(in the rows, 128 means zero)
Each row of numbers stands for one thing and depends on some of the facts below. Use the named rows to name the rest.

Some rows with their names:
[ 79 115 153 213 122 137 148 152 153 118  91  64 107 164 138 191 163 114
  92 134 152  98  92] : (20)
[ 80 113 170 140 147 178 109 179 162 120  72 115 110 108 181 174 165 115
  94 137  69 115 101] : (534)
[ 79 122 154 213 126 140 155 114 130 111  72  90 109 128 136 175 164 135
  96 124 160 103  97] : (363)
[ 74 112 151 146 116 139 133 140 134 118  69 121 151 114 135 184 165 115
  95 126 116  97  98] : (56)
[ 80 118 155 143 233 137 137 122 142  96  93  80 108 115 138 174 164 116
  97 125  82  97  99] : (326)
[ 74 108 163 148 136 151 111 177 155 102  72 144 107 104 139 170 165 114
  93 124 124 136  97] : (310)
[ 78 110 153 138 199 140 110 116 150  98 104 173 108 103 135 171 164 114
  92 123 139 121  97] : (588)
[ 71 109 152 146 116 138 146 164 134  99  70 134 111 108 133 173 163 113
  95 123 135  97  99] : (154)
[ 74 113 153 164 113 144 148 122 133 129  70 148 135 109 137 186 165 121
  97 123 150  97 119] : (529)
[ 80 128 155 200 136 147 150 123 133 109  72  84 108 132 139 174 163 136
  97 122 130 102 101] : (536)
[ 89 156 150 146 206 141 143 110 135 104  99 107 111 109 138 186 163 130
 105 124 128  98  97] : (246)
[ 76 114 154 151 112 195 112 143 142 131  70 152 111 108 155 172 165 123
  93 124 135 142 105] : (549)
[ 80 129 154 199 136 147 151 126 134 110  71  83 108 132 138 176 164 137
 100 123 132  99 101] : (494)
[ 79 112 151 146 114 155 110 163 165 139  87  99 110 113 139 177 164 113
  89 137 144 129  94] : (34)
[111 114 152 144 177 135 118 115 143  99  82  77 125 136 134 173 164 119
 118 134 113  99  94] : (155)
[ 79 112 150 154 111 157 111 171 166 141  85  87 111 122 143 182 164 112
  87 138 149 130  94] : (47)
[108 111 160 151 125 135 119 136 149 103  71  68 119 152 134 172 164 126
 120 136 108 102  95] : (366)
[ 74 114 151 163 112 145 148 123 130 129  70 148 134 109 137 185 165 122
  95 123 151  97 118] : (120)
[102 111 156 142 112 140 109 153 160 126  70 123 137 112 135 171 176 116
  96 139  99 152  94] : (364)

Facts:
ε: belongs to class; κ: uses
ε gruklel <- (111),(12),(127),(137),(155),(20),(246),(326),(363),(366),(380),(395),(494),(518),(536),(571),(598),(601),(604),(613),(626),(629),(81),(88)
ε skuzi <- (120),(154),(163),(200),(291),(3),(442),(458),(490),(529),(538),(56),(583)
ε fleros <- (270),(273),(304),(310),(319),(34),(362),(364),(413),(468),(47),(482),(534),(549),(560),(588),(603),(612)
{(12)} κ (363)
{(12),(246),(603)} κ (490)
{(155)} κ (601)
{(155),(413)} κ (319)
{(200)} κ (395)
{(200),(246)} κ (629)
{(246),(603),(612)} κ (549)
{(246),(304)} κ (598)
{(246)} κ (536)
{(246)} κ (494)
{(304)} κ (534)
{(304)} κ (583)
{(304)} κ (571)
{(304),(326)} κ (127)
{(326),(626)} κ (538)
{(326),(612)} κ (88)
{(326)} κ (468)
{(380),(518)} κ (47)
{(380)} κ (20)
{(380)} κ (613)
{(380)} κ (163)
{(380)} κ (137)
{(413),(442)} κ (364)
{(442)} κ (81)
{(442)} κ (366)
{(442),(482)} κ (111)
{(482)} κ (560)
{(518)} κ (34)
{(518)} κ (273)
{(588)} κ (154)
{(588),(626)} κ (310)
{(588)} κ (3)
{(588)} κ (458)
{(603)} κ (120)
{(603)} κ (529)
{(603)} κ (291)
{(612)} κ (362)

Rows to name:
A row may be one of the things named above.
[ 76 129 148 144 142 138 137 115 130 124  72 145 153 107 137 198 165 116
  97 124 120  96 109] -> (200)
[ 74 109 164 143 135 153 115 176 157 102  71 144 106 103 137 171 164 114
  92 124 129 136  97] -> (310)
[ 75 112 151 160 112 138 143 166 134 136  74  77 143 140 137 212 165 113
  91 134 144  96  96] -> (163)
[ 79 122 152 139 186 163 109 115 145 118  91 170 111 106 150 173 164 115
  95 123 117 116  98] -> (612)
[ 77 111 168 142 154 169 109 175 161 112  71 127 109 108 160 172 164 115
  92 129  77 119 100] -> (468)
[ 79 113 189 157 165 140 146 181 152  98  71  65 106 143 156 172 163 122
  96 130  66  98 105] -> (127)
[ 99 112 157 163 130 137 126 137 148 103  69  68 112 149 134 172 164 124
 108 132 112 101  94] -> (601)
[ 78 113 155 141 129 177 112 147 151 123  71 145 109 107 152 172 164 116
  93 123 116 132  98] -> (362)
[ 80 139 147 142 172 165 109 111 135 129  99 187 111 104 138 175 164 116
  94 123 159 124  98] -> (603)
[ 81 122 155 137 215 161 109 130 157 114  88 138 113 106 179 176 165 114
  95 135  68 100  96] -> (304)
[ 79 113 175 179 152 141 150 161 142  97  71  64 107 133 139 173 164 125
  95 125 101 101 102] -> (88)
[ 75 112 156 144 130 143 132 181 134 115  67  99 142 126 159 193 164 115
  94 134  69  96 126] -> (583)
[ 77 121 153 211 123 149 151 131 134 112  71  77 108 136 137 175 163 137
  94 124 137 100  99] -> (629)
[ 91 130 150 153 183 136 143 112 149 115 126  65 112 144 137 205 163 114
  91 135 152  98  90] -> (380)
[ 79 112 171 138 151 178 108 178 163 119  69 113 110 109 179 174 164 115
  94 137  68 115 101] -> (534)
[ 79 119 154 195 134 142 150 126 134 109  71  77 109 135 138 173 165 131
  97 123 137  99  98] -> (395)
[ 81 119 156 197 134 140 149 125 137 109  73  77 109 135 138 175 163 131
  99 124 135 100  98] -> (395)
[ 78 111 168 142 154 168 111 176 162 112  70 128 109 107 159 172 164 115
  94 129  77 119  98] -> (468)
[108 111 165 162 115 136 122 146 151 104  70  64 118 157 134 171 167 127
 121 135 108 107  94] -> (111)
[ 76 113 153 143 130 141 132 178 134 115  69  98 139 125 159 194 165 115
  97 133  69  96 126] -> (583)
[ 79 112 154 168 152 136 140 128 142 102  79  69 110 138 135 174 164 117
  95 125 129 100  96] -> (604)
[ 70 109 158 145 125 141 141 185 131 102  70 116 115 109 139 175 164 115
  94 123  86  94 121] -> (538)
[ 80 121 155 206 124 149 152 132 133 112  70  79 108 136 137 173 164 137
  97 122 135 101  99] -> (629)
[ 81 116 170 181 144 150 148 157 142 104  71  66 109 143 155 176 164 132
  97 126  91  99 108] -> (598)
[ 79 112 148 138 145 134 111 115 131 115  71 131 200 112 133 175 169 115
 114 136  94  96  95] -> (442)
[ 75 113 153 142 129 141 133 178 133 115  70  99 139 125 159 192 165 114
  95 133  69  95 125] -> (583)
[ 74 128 149 144 141 139 135 116 131 123  73 145 155 110 138 200 165 116
  97 124 120  97 108] -> (200)
[ 79 112 169 139 148 180 112 178 162 120  72 116 112 110 180 175 165 115
  93 138  67 116 100] -> (534)
[ 83 144 151 167 170 139 148 114 132 109  91 108 109 113 136 177 163 130
 103 123 161 101  97] -> (12)
[ 81 121 153 133 215 162 108 130 158 114  85 139 114 106 176 172 165 115
  94 137  67 101  98] -> (304)
[ 80 112 148 135 146 133 109 114 133 115  72 133 199 113 133 174 168 115
 113 136  94  96  96] -> (442)
[ 80 112 152 139 135 150 108 139 156 124  77 134 110 107 138 173 165 115
  95 130 121 134  97] -> (270)
[ 74 114 149 181 110 157 152 134 132 131  68 142 131 110 138 187 165 126
  96 123 145  97 126] -> (490)

The same things again, as new rows of numbers:
Named rows:
[148 133  93  97 128 144  94  88  95 153  93 156 176  96 103  93 174 104
 163 185  93 126 154 118 125] : (612)
[ 68 111 115 103 147 142 156  94  98 167 141 168 150 135 156  87 122 111
 170 186 113 129 141 101 154] : (413)
[157 133 162  88 110 140  90 136 157 107 114 122  79 146 116  97  98  86
 110 128 156 111  95 169 121] : (120)
[111 130  99 120 144 132 124 145 114 132 161 133 125 134 118 152 128 161
  88  93 122 106 123 133 141] : (604)
[161 142 142 177  87 136 112 132 135 112 153 118  86 181 144 149 173  89
 158 134 142 102 136 159  81] : (538)
[126 105 100 151 154 152 107 139 100 142 160  80 176 154 125 145 179 120
 111  89 111  84 136 171 109] : (626)
[169 140 169  90 112 141 105 136 149  98 112 116  84 142 129  92 102 100
 119 136 146 111 102 174 122] : (291)
[133 127 160 167 134 146  98 145 157 133 136 108  87 178 170 116 135  80
 163  91 128 150 151 140  68] : (154)
[ 93 153  73 112 178 106 153 159 106 125 167 160  95 177 155 175 127 153
 141 116 131  91  87 109 143] : (601)
[100  91 112 146 102 150 146  88 166 143  81 127 112 107 159 153  86 172
 167 188 149 143 151 130 114] : (34)
[ 78  87  82 148 139 141 150 148 139 163 114  83 102  97 138 175 116 177
 100 124  96  91 167 179 112] : (518)
[ 79 154  88 110  91 157 135  77 100 161 107 152 168 137 101  70  93 143
 157 128  97 151 155  96 135] : (482)
[117 114 148  78 153 154  94  89  94 150  80 106 172 116  97  78 136 108
 154 181 128 110 139 143 146] : (603)
[151 104 138 161 169 129 164 155 132 107 122 126  93 121 103 161 117 186
  95  93  90 113 163  98 144] : (613)
[ 89 104 115 168 111 146 166 133 114 101 171 151 119 120 137 130  94 135
  73  96 147 100 142 105 144] : (81)
[145 117  84 135 117 113 108 146  97 164 170  92 166 122 103 157 180 130
  96 134  91  85 149 175 122] : (326)
[163 149  95  99 108 153  92  80 129 119  90 170 164 101 124 132 145 116
 162 182 133 148 150  98 142] : (362)
[154 100 143 157 162 128 177 164 135 111 114 130  91 112 101 167 123 179
  97 100  97 108 165 110 133] : (20)
[162 146 173 102  84  99 140 116 165 152 104 144 173 137 112 122 131 128
 171 179 132 170 113 104 148] : (534)

Rows to name:
A row may be one of the things named above.
[165 143 139  89 140 158  84  82 160 100  84 167 165  92 136 126 113 113
 158 172 159 169 119  99 150] -> (549)
[ 78 157 150 114 175 125 114 143 106 152 118 120 128  87  99 107 178 164
  79  94 135  88  79 170 142] -> (12)
[154 158 176  97 107 113  94 130 157 100 100 145  84 109 140  93 120  96
 128 122 160 117  81 165 135] -> (490)
[147 129 153 168 150 158  96  86 132 119 108 158 181 172 150 135 159  97
 168 118 173 150 157  99 110] -> (310)
[169 140 143 172  92 129 105 140 140 108 158 110 102 176 144 153 166  75
 163 117 135 105 141 162  77] -> (538)
[132 123 153 165 156 157  94  78 135 116 106 147 178 177 155 140 150  99
 162 106 164 160 163 106 104] -> (310)
[ 77 147  69 109 174 109 138 168  95 159 170 164 108 161 159 145 146 162
 129 125  88  94  97 120 156] -> (155)
[139 126 155 166 161 166 102  80 139 106 112 150 185 165 141 144 155  95
 163 115 164 154 154 103 117] -> (310)
[164 135  84 150 121 127  98 140 137  91 171 162 155 119 113 174 172 138
  91 127 137 101 124 133 136] -> (88)
[168 142 128 156  99 154 114  98 118 119 113 148 190 147 106 147 167 100
 170 174 150 124 151 112 125] -> (468)
[105  94 138 142 180 119 165 171  98 160 132  85  92 106  99 142 143 185
 101 114  88  93 168 138 131] -> (380)
[ 66 139  74 104 175  98 146 171 100 154 165 169  99 166 161 149 142 163
 128 117  94  95 101 130 144] -> (155)
[136  92 161 152 134 155 157  87 165 124  73 143 107 111 146 160  93 175
 165 183 136 146 171 111 122] -> (47)
[161 133 131 115  99  95 154 175 173 142 161 119 175 144 134 176 144 158
 103 106 121 149  86 144 142] -> (571)
[ 98 118  85 164  86 151 164 125 119 102 172 166 105 135 108 112  97 157
  80  88 138 108 128  90 151] -> (111)
[156 166 167  98 100 106 109 118 165 100  91 133  82 102 142 102 104  90
 117 110 173 111  76 142 140] -> (490)
[133 161 134 116 113  74 111 132  94 145 114  81  83  92 118 100 107  91
 136 140 115 153 119 122  82] -> (200)
[155 135 164 121  81  86 139 170 170 146 136 103  99 162 143 118 131  94
 156 133 105 161  98 149 134] -> (583)
[164 121 172 160 140 113 162 158 136 118  94 104  92 145 121 112 100  86
 161 126  84 137 174 110  97] -> (163)
[ 95 150 117  92 152  81 100 164  97 161 153  89 165  82 101 112 164 144
  73 106  86 117 103 140 142] -> (246)
[ 65 103 147 121 167 162  89  93 106 162 116 103 182 152 147  76 171 105
 163 109 118 165 164 116  86] -> (588)
[165 160 167 106 115 111 103 121 159 101  93 135  86  97 146  98 113  85
 116 120 159 115  78 160 142] -> (490)
[162 141 164 117  89  85 136 167 171 152 137  97 107 157 143 105 127  89
 151 141 108 162  91 164 130] -> (583)
[166 130 115 134  90 101 147 168 163 112 167 130 174 150 123 167 165 150
  97 118 132 118  97 146 148] -> (127)
[ 76 103 134 139  88 129 145 136  88 156 171 151  81 120 130  86  94  91
 109 135  84 111 160 144 116] -> (442)
[113 133 163  85  94  87 122 136 124 161 119  95 187 109 102  88 173 116
 166 186  93 168 141 141 140] -> (304)
[104 132 114  95 164  82  95 158  98 170 153  89 158  85 106 112 157 158
  85 108  96 121 107 153 153] -> (246)
[117 102 103 167 159 147 109 151 105 159 180  91 174 146 129 157 172 127
 109  91 113  86 149 171 102] -> (626)
[ 89 159  74 114 167 109 148 167 105 111 160 168  97 171 179 170 108 157
 140 112 120  93  88 103 150] -> (601)
[115 127 136 110 135 152 127  86 115 143  88 147 167 134 119 101 113 129
 157 159 146 145 150 101 136] -> (270)
[158 135 141 117 118  87 106 161 163 111 164 134 159 102 134 163 146 150
  78 101 142 160  81 124 151] -> (598)
[137 137 139 117 101 113 127 150 124 148 117 105  89 154 139  97 113  93
 164 124 109 130 131 133 104] -> (56)

Now the same things, written a new way:
Known rows:
[117 111 163 110 119 113 129 158  86 133 167 100 137 103 111 146 133 113
 135 134 128 140  77 173 137 127 129 189 141 169 136 120 151] : (20)
[142 129 129 142 139 126 132 174 137 127 135 148 126  96 118 138 132 126
 120 117 106  97 126  91 137 130 125  51 146 137 137 148 122] : (494)
[138 129 101 139 127 135 135 165 147 131 124 126 193 108  98 148 111 133
 147 123  92  83 112 129 117 138 149  17 115 118 128 182 133] : (246)
[146 126 128 142 153 108 146 165 131 131 134 163 104  97 110 118 127 119
 112 123  96 129 113  76 147 127 119  35 156 130 140 152 122] : (629)
[119 153 146 139 158 122 131 173 137 117 119 158  93 102 136 124 139 125
 103  88 132  99 147  98 113 121 121 143 141 100 107 133  89] : (549)
[111 154 121 142 133 159 128 150 152 120 114 108 184 106 120 178 109 120
 144 100 120  69 160 131  98 135 149 108 116 128  96 146 103] : (603)
[130 195 142 137 146 146 143 158 154 123 120 141 118 116 132 125 150 156
 130 143 118 118 140  66 124 115 122 101 176 198 120 132 111] : (490)
[ 97 197 133 145 145 144 134 162 144 117 114 124 133 118 144 125 136 147
 138 151 124 101 119  99 132 124 117 124 163 198 106 124 103] : (120)
[ 97 196 130 145 145 143 130 151 148 117 113 125 133 131 140 129 134 139
 135 149 127  95 115 100 124 123 120 107 163 198 106 128 104] : (529)
[115 146 111 132 146 135 124 157 141 120 106 153 167 127 120 153 116 151
 126  98 129  91 156 153  80 133 144 123 100  79 107 150 118] : (612)
[156 120 116 121 129 120  98 109 121 115 113 128 100 129 119 140 145 150
 120  87 150  95 158 137 132 127 122 127 144  80 127 161  94] : (534)
[160 120  97 120 117 139 115  90 131 125 107 103 153 138  97 173 127 143
 143  77 130  77 152 180 102 136 141  90 112  74 132 170 102] : (304)
[140 129 109 122  94 140 152  78 157 125 132 139 178 160 164 134 107  86
 125 105 115 133 154 141 144 123 127 196  75  60 104 110 124] : (482)
[116 153 140 117 148 145 100  95 123 115 106 107 102 151 140  63 123 139
 147 154 146 199 112 121 141 131 125 125 111 183 144 122 113] : (458)
[122 161 144 120 142 139  94  97 113 116 108 108 106 144 145  67 123 149
 144 155 147 210 119 115 140 128 132 121 105 197 145 110 114] : (3)
[143 137 148 137 123 151 134 162 151 132 141  99 138  97 117 111 132 152
 132 125 117 110 168  66 134 120 136  85 177 170 129 134 140] : (363)
[134 120 152 121 151 136 102 103 110 114 115 113  78 132 130  56 121 134
 123  96 154 204 162 119 123 130 130 139 109 107 140 117 117] : (310)
[111  36  97 148 109 118 148  76 129 151 137  89 148 139 108 150 121 119
 125 181 125 115 129 117 118 129 143 111  76 138 121  99 157] : (155)
[115 168 119 123 129 141 133  98 128 128 124 130 147 152 143 130 133 117
 140 156 124 137  92 129 119 123 126 150 128 156 134 118 121] : (56)

Name these rows:
Some rows may be things named above.
[137 129 126 136 116 159 127 161 167 137 130  96 184  99 110 130 119 140
 140 129 106  82 170  90 124 130 154  68 157 160 121 143 143] -> (12)
[157 125  88 123 121 129 108  88 129 120 105 110 166 143  94 179 126 142
 141  81 130  75 149 175 107 135 143  96 108  75 126 173 108] -> (304)
[120 200 144 135 151 144 135 153 151 122 118 131 118 116 150 123 146 158
 126 134 123 125 136  62 130 117 125 116 192 197 118 132 100] -> (490)
[142 177 100 128 155 133 149 120 140 134 121 169 173 143 130 176 117 118
 144 139  90 141  74 106 105 127 131  76 131 151 138 157 105] -> (200)
[141 166 100 118 126 115 121 104 120 122 108 132 105 147 111 134 155 169
 142 138 141 112 116 137 130 128 109  97 152 140 143 161 106] -> (583)
[144 126 101 145 123 137 135 159 148 131 132 122 193 105  94 166 110 130
 146 122  95  80 117 128 113 135 149  16 125 139 127 177 130] -> (246)
[136 121 106 142 121 144 135 160 148 133 125 112 191  99  90 161 110 133
 145 114  91  82 112 122 111 140 152  13 121 136 123 171 131] -> (246)
[115 136  84 127  88 142 170  58 164 130 126 143 194 187 160 141 116 123
 148 161 110 141 111 129 143 123 127 167  79 119 108 115 138] -> (442)

